In the rows, 128 means zero.
Each row of numbers belongs to one of the elements below and depends on some of the facts about them. Some rows are named. Which element is each other row?

Some elements and their rows:
<451>: [123 118 121 106 146 117 101 144  92 122 105 100 149 107 125 144 129 133
 150  99  82 127 133 150 122 117 144 105  90  96]
<1054>: [172 116 119 116 164 146 127 115  93  73 102 135 137 134 150 169 130 110
 116  87 104 123  98 151 155 172 101  98 133 101]
<199>: [100 119 115 113 122 108 136 141 142 152 138 116 120 134 108 110 129 108
 128 118 154 121 144 124 112 106 131 145 146 113]
<793>: [114 120 133 147 122 151 102 117 115 110 101 100 154  95 127 153 139 156
 132 144  86 146 137 159 144 149 147  98  84 126]
<1192>: [179 122 118 111 163 140 130 120  86  87 104 140 141 118 153 166 124 110
 123 103  91 120  95 149 150 164 109 101 117 103]
<1084>: [156 146 137 125 148 118 103 133  89 118 102 127 136 151 139 154 127 128
 149 110 110 117 123 125 130 120 126  96 108 110]
<949>: [ 96 135 116 122 117 114 135 136 140 155 149 128 122 126 120  98 125 124
 128 126 138 128 141 114 120  93 132 138 147 117]
<595>: [ 97 121 131 153 100 140 134 111 161 135 145 135 119 124 125 113 125 138
 121 154 143 147 130 131 131 134 130 142 138 159]
<1327>: [ 82 138 128 157 102 144 149 112 154 142 152 138 116 129 128 103 121 149
 103 158 139 151 163 119 151 125 142 114 153 137]
<58>: [136 109 128 150 104 113 127 166 157 109 168 149 126 149 167 105 116 125
 120 113 134 122 122 105 113 101 144 177 102 105]
<624>: [190 142 105 126 153 140 130 112  80  95 106 143 130 135 157 167 138 102
 121 115  99 116 100 132 157 150 109  87 124  98]
<192>: [ 90 138 128 158 106 143 146 114 157 141 150 134 118 125 131 104 126 146
 104 157 141 143 157 116 150 123 139 119 153 146]
<1348>: [118 119 126 152 122 113 127 148 172  95 149 155 137 154 174 106 117 113
 128  93 134 118 124 107 127  86 130 176 136 119]
<768>: [107 134 105 128 110 112 140 125 133 159 144 118 116 147 118 104 144 112
 125 128 164 120 155 109 121  96 137 132 157 115]
<399>: [151 129 119 109 131 113 114 127  80 126  98  96 128 149 139 146 142 106
 149 107 112 105 136 127 120 115 151  93 103 100]
<1433>: [ 87 128 127 114 141 127 133 144 113 158 141 131 117 105 113  64 113 128
 110 138 159 121 151 108 136  95 137 122 162 122]
<881>: [ 77 139 123 149 121 120 112 163 159 144 141 119 162  97  81 129 146 165
 125 131 150 135 149 145 126 118 102 160 152 111]
<1311>: [143 127 146 117 154 127 107 142  93 112 102 122 143 140 135 155 113 137
 147 104 103 120 123 138 131 129 130 103 103 107]
<1147>: [106 137 122 154  98 141 133 103 160 131 140 133 115 145 115 118 148 136
 115 148 165 140 137 115 130 134 123 133 157 165]
<1133>: [183 120 109 127 160 137 127 121  96  66 108 152 135 131 190 161 122  95
 120  87  79 110  90 133 157 138 117 114 112  90]
<660>: [132 142 110 140 111 139 127  90  86 129 110 104 117 132 159 126 139 123
 132 150  76 141 152 120 147 108 177  63  94 120]

There are 4 kinds of fact about the elements: Θ, Ω, Δ, σ.
<786> | Θ vobim | Δ graflok
<300> | Θ zonisak | Ω <313>, <378>, <1094> | Δ graflok | σ <1000>
<660> | Θ vobim | Ω <1051> | Δ voklufi
<653> | Θ zonisak | Δ graskas | σ <477>
<1251> | Θ zonisak | Δ graflok | σ <451>
<1379> | Θ dudipli | Ω <313> | Δ graflok | σ <1014>
<956> | Θ dudipli | Ω <1444>, <949>, <258> | Δ graflok
<228> | Θ siduk | Δ graflok | σ <1419>
<1006> | Θ vobim | Δ voklufi | σ <858>
<566> | Θ zonisak | Δ graflok | σ <69>
<651> | Θ brenuk | Ω <1336> | Δ graflok
<260> | Θ brenuk | Δ voklufi | σ <672>
<179> | Θ zonisak | Ω <528> | Δ graflok | σ <192>
<1133> | Θ zonisak | Δ graskas | σ <651>
<775> | Θ brulikal | Δ graflok | σ <519>
<226> | Θ dudipli | Ω <228> | Δ graflok | σ <300>
<1000> | Θ zonisak | Δ graflok | σ <233>
<1106> | Θ zonisak | Δ graflok | σ <49>
<952> | Θ zonisak | Ω <1006>, <786>, <86> | Δ graflok
<1099> | Θ brenuk | Ω <586>, <891> | Δ graflok
<624> | Θ zonisak | Δ graskas
<145> | Θ zonisak | Ω <162>, <1419> | Δ voklufi | σ <1348>
<231> | Θ zonisak | Ω <858>, <1401>, <1000>, <1236> | Δ voklufi | σ <595>
<313> | Θ siduk | Δ graflok | σ <1311>
<318> | Θ zonisak | Δ graflok | σ <1133>
<1054> | Θ dudipli | Δ graskas | σ <199>
<645> | Θ zonisak | Ω <1355> | Δ graskas | σ <1432>
<1096> | Θ dudipli | Δ voklufi
<1162> | Θ zonisak | Δ graflok | σ <258>
<1318> | Θ zonisak | Ω <233>, <19>, <786> | Δ graflok | σ <915>
<1331> | Θ zonisak | Δ voklufi
<19> | Θ brenuk | Δ graskas
<365> | Θ brenuk | Δ graskas | σ <1052>
<1327> | Θ zonisak | Ω <891> | Δ graflok | σ <937>
<798> | Θ vobim | Δ voklufi | σ <231>
<1252> | Θ vobim | Ω <162>, <477>, <1336> | Δ graflok | σ <586>
<460> | Θ zonisak | Δ graskas | σ <1379>
<215> | Θ zonisak | Δ graflok
<1354> | Θ zonisak | Ω <233>, <637> | Δ graflok
<256> | Θ zonisak | Δ graskas
<860> | Θ brenuk | Δ graflok
<996> | Θ vobim | Ω <142>, <1251>, <378>, <260> | Δ graflok | σ <637>
<1236> | Θ zonisak | Δ graflok | σ <1336>
<586> | Θ zonisak | Δ graflok
<81> | Θ zonisak | Δ graflok
<528> | Θ brenuk | Δ graflok | σ <366>
<360> | Θ brulikal | Δ graflok
<728> | Θ vobim | Ω <1419>, <1432> | Δ graflok | σ <986>
<1419> | Θ zonisak | Δ graflok | σ <609>
<1147> | Θ dudipli | Ω <1084>, <1054>, <1019>, <775>, <798> | Δ graflok
<258> | Θ brulikal | Δ voklufi
<204> | Θ zonisak | Δ voklufi | σ <171>
<534> | Θ zonisak | Δ graskas | σ <228>
<344> | Θ brenuk | Ω <768> | Δ graflok
<909> | Θ zonisak | Ω <881>, <81>, <1160> | Δ graflok | σ <353>
<378> | Θ zonisak | Δ graskas | σ <871>
<440> | Θ zonisak | Δ voklufi
<182> | Θ dudipli | Δ graflok | σ <793>
<519> | Θ zonisak | Ω <1054>, <477>, <1188>, <92> | Δ graflok
<353> | Θ zonisak | Δ voklufi | σ <1413>
<792> | Θ vobim | Δ graflok | σ <1202>
<295> | Θ zonisak | Ω <256> | Δ voklufi
<567> | Θ siduk | Δ graflok
<891> | Θ zonisak | Δ graskas
<531> | Θ zonisak | Δ graskas
<162> | Θ vobim | Δ graflok | σ <215>
<69> | Θ zonisak | Δ graflok | σ <28>
<1202> | Θ zonisak | Δ graflok | σ <624>
<21> | Θ siduk | Δ graflok | σ <226>
<192> | Θ zonisak | Ω <1433> | Δ graflok | σ <952>
<936> | Θ zonisak | Δ voklufi | σ <184>
<793> | Θ zonisak | Ω <360> | Δ voklufi | σ <342>
<772> | Θ brenuk | Ω <182>, <768> | Δ graskas
<346> | Θ dudipli | Δ voklufi | σ <881>
<637> | Θ zonisak | Δ graskas | σ <653>
<702> | Θ vobim | Δ voklufi
<451> | Θ vobim | Δ voklufi | σ <1318>
<735> | Θ zonisak | Δ voklufi | σ <792>
<1188> | Θ vobim | Δ graflok | σ <182>
<937> | Θ brulikal | Δ graskas | σ <81>
<1336> | Θ zonisak | Δ graflok
<681> | Θ zonisak | Δ graflok | σ <775>
<871> | Θ dudipli | Δ voklufi | σ <1236>
<473> | Θ zonisak | Ω <531>, <204>, <1192>, <1143> | Δ voklufi | σ <1094>
<498> | Θ zonisak | Ω <353>, <566> | Δ graflok
<990> | Θ zonisak | Ω <949> | Δ graskas | σ <58>
<1084> | Θ zonisak | Δ voklufi
<1391> | Θ zonisak | Δ graflok | σ <346>
<938> | Θ zonisak | Ω <1413>, <1192>, <624>, <258> | Δ graflok
<180> | Θ zonisak | Δ graflok | σ <1192>
<86> | Θ zonisak | Δ graflok | σ <1444>
<399> | Θ siduk | Δ voklufi
<1311> | Θ zonisak | Δ voklufi | σ <891>
<1014> | Θ vobim | Ω <440> | Δ graflok | σ <1106>
<184> | Θ zonisak | Δ graflok | σ <531>
<171> | Θ vobim | Ω <534> | Δ graskas
<595> | Θ zonisak | Ω <1331>, <346>, <860> | Δ graflok | σ <660>
<1015> | Θ zonisak | Δ graflok | σ <460>
<915> | Θ zonisak | Δ voklufi | σ <1391>
<1348> | Θ zonisak | Δ graflok | σ <318>
<425> | Θ zonisak | Δ graflok | σ <21>
<155> | Θ vobim | Ω <586>, <702> | Δ graflok | σ <567>
<1433> | Θ vobim | Δ graflok | σ <528>
<858> | Θ zonisak | Δ graflok | σ <1433>
<1401> | Θ vobim | Δ voklufi | σ <1006>
<283> | Θ siduk | Δ voklufi | σ <1096>
<1160> | Θ zonisak | Δ graflok | σ <1355>
<768> | Θ siduk | Δ graflok
<417> | Θ siduk | Ω <735> | Δ graflok | σ <592>
<949> | Θ vobim | Δ graflok | σ <399>
<1051> | Θ zonisak | Δ graflok
<941> | Θ vobim | Ω <937>, <786>, <1143> | Δ graskas
<609> | Θ vobim | Ω <1433>, <1251>, <1051>, <81> | Δ voklufi | σ <1252>
<1094> | Θ zonisak | Δ graflok
<28> | Θ zonisak | Δ graflok | σ <681>
<816> | Θ siduk | Ω <624> | Δ voklufi
<881> | Θ zonisak | Δ graflok | σ <1188>
<58> | Θ brenuk | Δ graflok | σ <145>
<49> | Θ brenuk | Δ graflok | σ <260>
<1052> | Θ brulikal | Ω <1106>, <162>, <49>, <1355>, <346>, <180> | Δ graskas | σ <936>
<92> | Θ zonisak | Δ graskas
<142> | Θ vobim | Δ graflok | σ <990>
<1444> | Θ zonisak | Δ graflok | σ <155>
<1192> | Θ zonisak | Δ graskas | σ <1019>
<1143> | Θ zonisak | Δ graflok
<1077> | Θ zonisak | Δ voklufi
<366> | Θ vobim | Δ graflok | σ <425>
<592> | Θ zonisak | Δ graflok | σ <909>
<477> | Θ dudipli | Δ graflok | σ <498>
<986> | Θ zonisak | Ω <735>, <378>, <28>, <937> | Δ graflok
<233> | Θ vobim | Δ graflok
<1432> | Θ brulikal | Δ graflok
<672> | Θ zonisak | Ω <786>, <1096> | Δ voklufi
<199> | Θ siduk | Δ graflok | σ <702>
<1413> | Θ dudipli | Δ voklufi | σ <786>
<1367> | Θ zonisak | Ω <365>, <21>, <1202>, <1077>, <460>, <1160> | Δ graflok
<1019> | Θ zonisak | Δ graflok
<1355> | Θ zonisak | Δ graflok | σ <798>
<342> | Θ dudipli | Ω <531>, <1419>, <567> | Δ graflok | σ <295>

Which element is each row?
No name comes twice in this set of rows, the named rows included.
[ 93 123 116 112 123 115 146 139 141 154 140 114 123 135 116 106 128 117
 118 118 149 125 163 121 124 100 139 133 154 106]	<313>
[ 92 128 132 148 105 140 150 118 164 138 150 135 122 127 130 111 114 142
 110 150 134 151 149 124 143 131 142 131 142 141]	<909>
[175 151 102 132 150 141 139 112  74  99 111 148 126 137 166 158 135 110
 110 119  98 119 121 123 168 143 113  69 137  82]	<891>
[171 143 144 107 154 123 110 140 105  99  82 110 134 159 126 168 139 126
 139  94 115 111 128 123 120 136 127 105 110 139]	<1096>
[136 117 129  99 150 115 108 139  91 118 109 115 135 128 143 145 111 121
 151  90  79 126 128 145 120 115 148 100  90  96]	<798>
[139 119 129 100 150 118 111 136  84 124 104 108 139 122 138 133 116 123
 145  98  86 120 127 141 123 110 147  97  96 101]	<1401>
[137 112 150  97 122 103 155 159 140 175 172 141 111 152 100 143  88 141
 141 129 150 157 130 142  93 159 113 157 122 120]	<49>
[155  66  96 146 111 164 125  62  92  87 119 124 130  85 173 150 131  96
 142 143  79 141  65 178 150 179 136 106  83 129]	<1052>
[138 156 137 120 130 113 132 150 154 140 130 135 125 141 102 123 137 130
 131 132 161 114 130 104 107 113 110 163 150 144]	<1143>
[113 144 117 168  73 139 155 117 133 156 175 136 105 139 134  95 135 152
  92 192 149 158 169  91 149 118 163 116 120 124]	<1099>
[123 168 130 142 108 131 161 119 165 145 135 126 109 136 120 109 140 142
 101 171 142 134 159  94 132 119 144 129 149 163]	<986>
[142 137 129 143 101 111 132 153 129 154 163 135 115 149 111 113 136 141
 125 149 167 129 130 100 110 117 123 160 117 117]	<860>

The same elements again, as new rows of numbers:
Known rows:
<365>: [103  98 112 113 136 158 122 147 163 122 147 165 101 147 139 211 105  97
  58 137 165  84 122 119 155 144  77 136 216 122]
<313>: [122 153  93 172 105 104 138 130 125 129 135 119 128 103 152  82 117 133
 130 143 165 123 175 117 129  77 142 152 100 105]
<1160>: [127 162 111 168 111 131 128 123 104 141 142 107 136 121 157 100 115 121
 151 128 109 149 138 108 102 118 138 114 117 101]
<228>: [137 174 122 173 104  97 142 131 131 124 115 127 133  84 152  82 107 135
 126 150 161 127 177 111 151  95 150 142  99 121]
<645>: [109  87 143  83 152 127 127 154 152 121 113 143 105 142 102 241 141 122
  83 122 145  74  83 147 152 166 111 127 179 169]
<1444>: [125 161 112 165 109 128 128 127 102 139 137 106 134 121 152 103 115 121
 157 129 112 148 135 112 106 119 139 111 112 104]
<162>: [126 167 102 156 117 133 134 122 101 122 129 109 127 118 143  82 112 125
 133 135 136 140 150 120 107 110 135 120 103  84]
<1162>: [128 153 126 153 113 110 135 120 103 130 124 109 134 120 137 106 126 134
 165 129 115 144 127 121 112 124 152 111  95 130]
<342>: [119 126 144 145  92  81 124 123 125 132 116 119 149 135 143 130 142 139
 192 119 125 143 116 100 121 113 153 102  64 173]
<1348>: [138 173 114 182 112  94 120 126  80 116 160 141 136 111 136 121 120 124
 157 150  73 127 114 160 117 106 145 114  90 152]
<366>: [118 157 113 175 127 138 156 132 110 130 113 101 109 133 102  94  95 160
 168 100 145 116 143 126 130 125 149 112  83  80]
<477>: [123 143 115 181  92 126 120 121 123 154 145 116 146 133 175 117 121 121
 165 123  93 158 140  96 117 110 125 110 105 122]
<1413>: [123 100 123 120 125 164  88 161 165 153 146 152 137 148 165 173 136 127
 106 122 113 114 113 120 149 142  96 127 187 137]
<592>: [123 154 124 154 111 110 133 123  99 133 124 110 130 116 144 108 131 134
 166 133 118 144 124 123 115 128 155 110  96 130]
<215>: [145 132 143 130 128 116 142  99 117 128 131 108 141 126 114  91 133 124
 157 120  96 167 139 129 108 118 142 130  82 130]
<344>: [121  93 121 133 119  91 146  67 106 122 120 143 122 138  91  77 159 143
 182 137 143 145 132 145 120  99 140 142  67 144]
<624>: [130  83 138  89 165 172 128 135 168 130 140 137 123 150 108 212 126  91
  50 117 111 112 117 136 134 152  77 147 202 133]
<1077>: [143 100 135  87 157 183 104 143 161 136 149 142 139 145 122 139 130 116
  82 114 107 131 127 139 129 143  93 148 190 116]
<1143>: [141 139 130 143 126 138 136 104 117 134 146 105 146 130 129  86 122 115
 146 118  87 173 151 120  99 114 127 129 104 106]
<786>: [143 149 119 138 133 133 144 102 112 116 134 108 134 123 123  68 120 117
 126 126 111 165 161 133 103 102 123 137  94  89]
<81>: [144 138 131 144 125 138 138 102 117 136 144 106 147 128 132  85 121 112
 141 118  85 176 152 121  96 112 128 132 103 104]

Which element is each row?
No name comes twice in this set of rows, the named rows included.
[118 143 132 159 119 102 149 131 105 133 115 105 120 134 108 118 122 159
 191 102 124 127 118 128 126 133 167 107  71 135]	<300>
[104  99 113 107 142 150 131 150 158 115 149 159  97 133 122 201 105 103
  54 142 187  75 128 127 155 141  91 154 224 127]	<937>
[137 122 154  87 145 134 106 168 148 123 113 150 122 125 127 168 138 147
 109 127 132 103  96 144 161 169 132 120 169 161]	<231>
[121 104 128 114 148 165 120 139 152 148 110 153 119 132 120 224 124 104
  63 143 135  76  96 124 149 165  95 127 215 137]	<534>
[133 143 169 179 102  95 146 132 139 143 101 117 134 133 120 135 108 164
 205  95 110 135 125 105 165 144 163  90  60 161]	<226>
[135  76 140  70 156 110 123 150 176 110 121 156 120 128  93 136 158 156
  86 124 172  94 142 169 169 115 119 182 135 165]	<816>
[140 175 129 179 115 149 136 130 119 143 130 105 140 118 145 101  88 124
 150 117 102 150 148  96 121 132 139 106 118  92]	<1000>
[123 104 112 102 140 125 110 166 168 122 125 157 119 122 124 142 139 154
  84 139 188  77 141 147 168 115 121 168 163 140]	<283>
[123 142 138 126 109  85 128 124 107 116 109 107 141 123 126 112 132 137
 181 125 148 130 112 107 102 120 164 100  75 158]	<1318>
[122 107 127 113 151 137 116 153 141 123 138 162 112 135 113 242 125 107
  63 139 115  67  85 157 148 154 100 128 192 169]	<1133>
[127 150 134 129 104 106 118 123 114 121 108 105 157 120 133 105 115 122
 170 132 158 129 120  83  88 112 152  97  91 141]	<1391>
[125 109 138  77 137 149  87 164 155 125 113 142 146 137 123 159 130 129
 109 128 171  89  94 111 121 145 119 115 175 150]	<915>
[126 173  98 163 116 129 131 122  96 118 134 114 124 113 146  87 110 124
 132 139 128 135 146 128 110 108 135 118 102  88]	<142>
[128 158 143 116 118  84 160 100  93 126  56 115 103  86 158  81 169 156
 146 163 155 155 129 127 154 154 177 113  89 126]	<1014>
[112  99 130  96 147 142 124 153 150 131 121 145 108 138 120 234 133 112
  71 132 141  78  89 133 148 164 103 125 198 152]	<653>

Now the same elements, written a new way:
Named rows:
<1188>: [ 89 135 113  81 200 112 141 137 139 158 132 107 149 106 123  81 142  85
  84 143 137 113 143 157 181  80 119 116 123 148 122  72 130 149 114]
<184>: [128 125 141 134 119  99 114 129 130 130 135 125 125 120 117 111 137 154
 141 109 135 116 130 115 160 120 107 156 122 134 100 123 126 129 131]
<1311>: [143 142 112 203 129 159 157 126 142 124 121 158 161 118 171 175 139 111
 148 151 130 117 101 157  67 174 168 100 140 120 163 136 134  89 102]
<660>: [116 153  87 184 153 146 138 120 127 108 103 144 142 168 157 163 141 101
 105 168 127 126  84 147  53 186 212  84 164  97 173 143 114  90  99]
<1367>: [123 137 117 147  96  83 114 143 122 133 117 109 113 156 127  93 142 153
  80  90 128  95 128 121 118  92 101 175 122 157  93 125 116 148 129]
<365>: [ 97 107 138 110 141 163 143 139 131 152 114 102  96 149 113 150 137 134
  77 150  77 128 114 130 135 145 130 130 117 123 165 119 145 165 152]
<378>: [122  83 157 128  92 144 148 134 122 146 123 108 133 147 101 164 117 157
 166 138 121 110 100 152 137 150 122 138  94 100 126 127 143 145 128]
<681>: [137 111 141 136 126  97 121 142 131 125 134 128 119 122 116 112 139 152
 152 100 132 115 129 110 163 131 106 153 125 129 106 126 121 125 134]
<28>: [139 109 145 115 115 105 110 124 106 131 133 120 130 143 114 121 115 148
 150 113 137 134 119 138 149 123 105 155 111 119  91 128 129 138 122]
<69>: [132 124 134 128 119 106 116 137 125 134 138 114 128 124 121 115 128 151
 127 109 134 117 141 133 142  97  96 152 111 150  93 117 127 133 125]
<1433>: [126  99 135 120 129 145  44 153  76 117  96  82 122 134 108  91 120 149
 117 124  70 138 147  76 103  84 104 114  62 102 102 123 179 147 124]
<609>: [134 137  90 190 134 149 153 125 118 101 106 141 130 185 175 160 147  94
  95 144 119 107  76 131  48 183 196  88 153 104 177 158 110  82 102]
<1251>: [147 105 161 120 150  65 160 155 124 155 152 122 114 176 102 154 135 137
 130 118 128 105  70 192 172 151  70 156 100 155 127 102 109 157 112]
<1133>: [104 122 136 131  90 137 156 123 150 136 119 110 132 136 113 127 141 161
 140 125 142 108 137 131 133 127 138 142 131 123 126 126 123 141 138]
<1014>: [121 130 128 100 139 111 112 134 114 114 125 112 107 142 114  90 139 127
 109 109 135 122 129  92 140 105 115 118 130 139 117 131 105 131 131]
<1084>: [145 129 117 212 154 154 160 135 165 123 127 159 156  89 166 184 150 112
 171 157 115 120 101 143  94 194 173  94 136 113 183 131 139  77 111]
<1413>: [145 149 105 141 148 190 146 101 121 118 133 163 149 126 167 183  92  71
 123 180 128 169 114 164  65 167 185  76 160 102 188 147 144  99 117]
<1096>: [128 154  92 147 142 181 139 100 116 113 126 161 158 145 162 183  97  74
 122 185 131 173 103 168  63 173 194  84 172  92 178 153 138 104 110]
<417>: [152 107 141 101 102 105 129 134 105 127 134 124 101 160 128 112 102 112
 114  97 135 122 119  94 142 129 102 132 118 126 133 141 132 135 134]
<1327>: [142 124 141 126 106 107 126 138 132 135 138 112 123 132 128 100 133 138
 119  93 130 103 136 122 139 100  88 149 100 155 107 123 129 141 128]
<1355>: [131 109 155 136 148 105 125 149 150 131 135 132 121  73 104 121 140 147
 177 116 125 122 141 100 186 135  97 138 112 135 117 108 139 121 138]

Which element is each row?
No name comes twice in this set of rows, the named rows included.
[132 127 154 113 137 117 111 138 133 127 145 123 139  84 107 114 128 148
 171 127 133 138 143 130 171 107  98 135 113 142 107 109 144 127 131]	<1419>
[124 112 128 132 123  97  98 128 111 130 129 117 129 146 106 123 129 160
 151 131 146 130 122 135 154 120 116 161 121 113  87 125 127 145 124]	<1094>
[117 108 143  70  72 157 159  88 117 104 123 112 114 173 127 113 125 114
 121 112 169 119 121 117 125 124 156 104 155  93 133 163  94 120 135]	<941>
[122  99 136 114 134 156  59 133  93 119 120 117  86 107 122 108 118 145
 117 119  76 154 164  46 136 116 106 125 118 106 119 142 158 129 156]	<528>
[138 116 154 131 142 110 125 155 141 143 140 133 125  66 115 112 141 139
 160 103 118 117 138 101 170 120  88 133 106 149 120 114 135 121 135]	<180>
[144 102 144 103 136 101 117 138  98 136 134 121 105 151 104 126 109 120
 135 119 114 131 111 116 153 133 101 138 108 120 130 123 149 147 131]	<313>
[ 85 148  99  60 139 136 140 100 138 154 149 127 146 129 163  54  95  65
  29 124 169 122 156 148 159  58 136 146 158 134 116 114 136 155 117]	<342>
[156 118 148 110  80 110 133 113 123 121 144 135 117 139 139  97 119 137
 142  86 167 112 137 106 146 103 103 146 146 129  93 155 111 112 133]	<938>
[130 151 112 135 134  95  62 145  89 104 103 104  87 144  81 133 125 175
 144 135  85 160 147  82 111 115 105 147 114 137 109 124 135 159 161]	<21>
[127 131 123 136 113  89 116 131 138 123 132 131 119 135 124  95 140 153
 126 100 151 106 141 104 153 109 122 168 140 137  90 131 108 124 129]	<498>

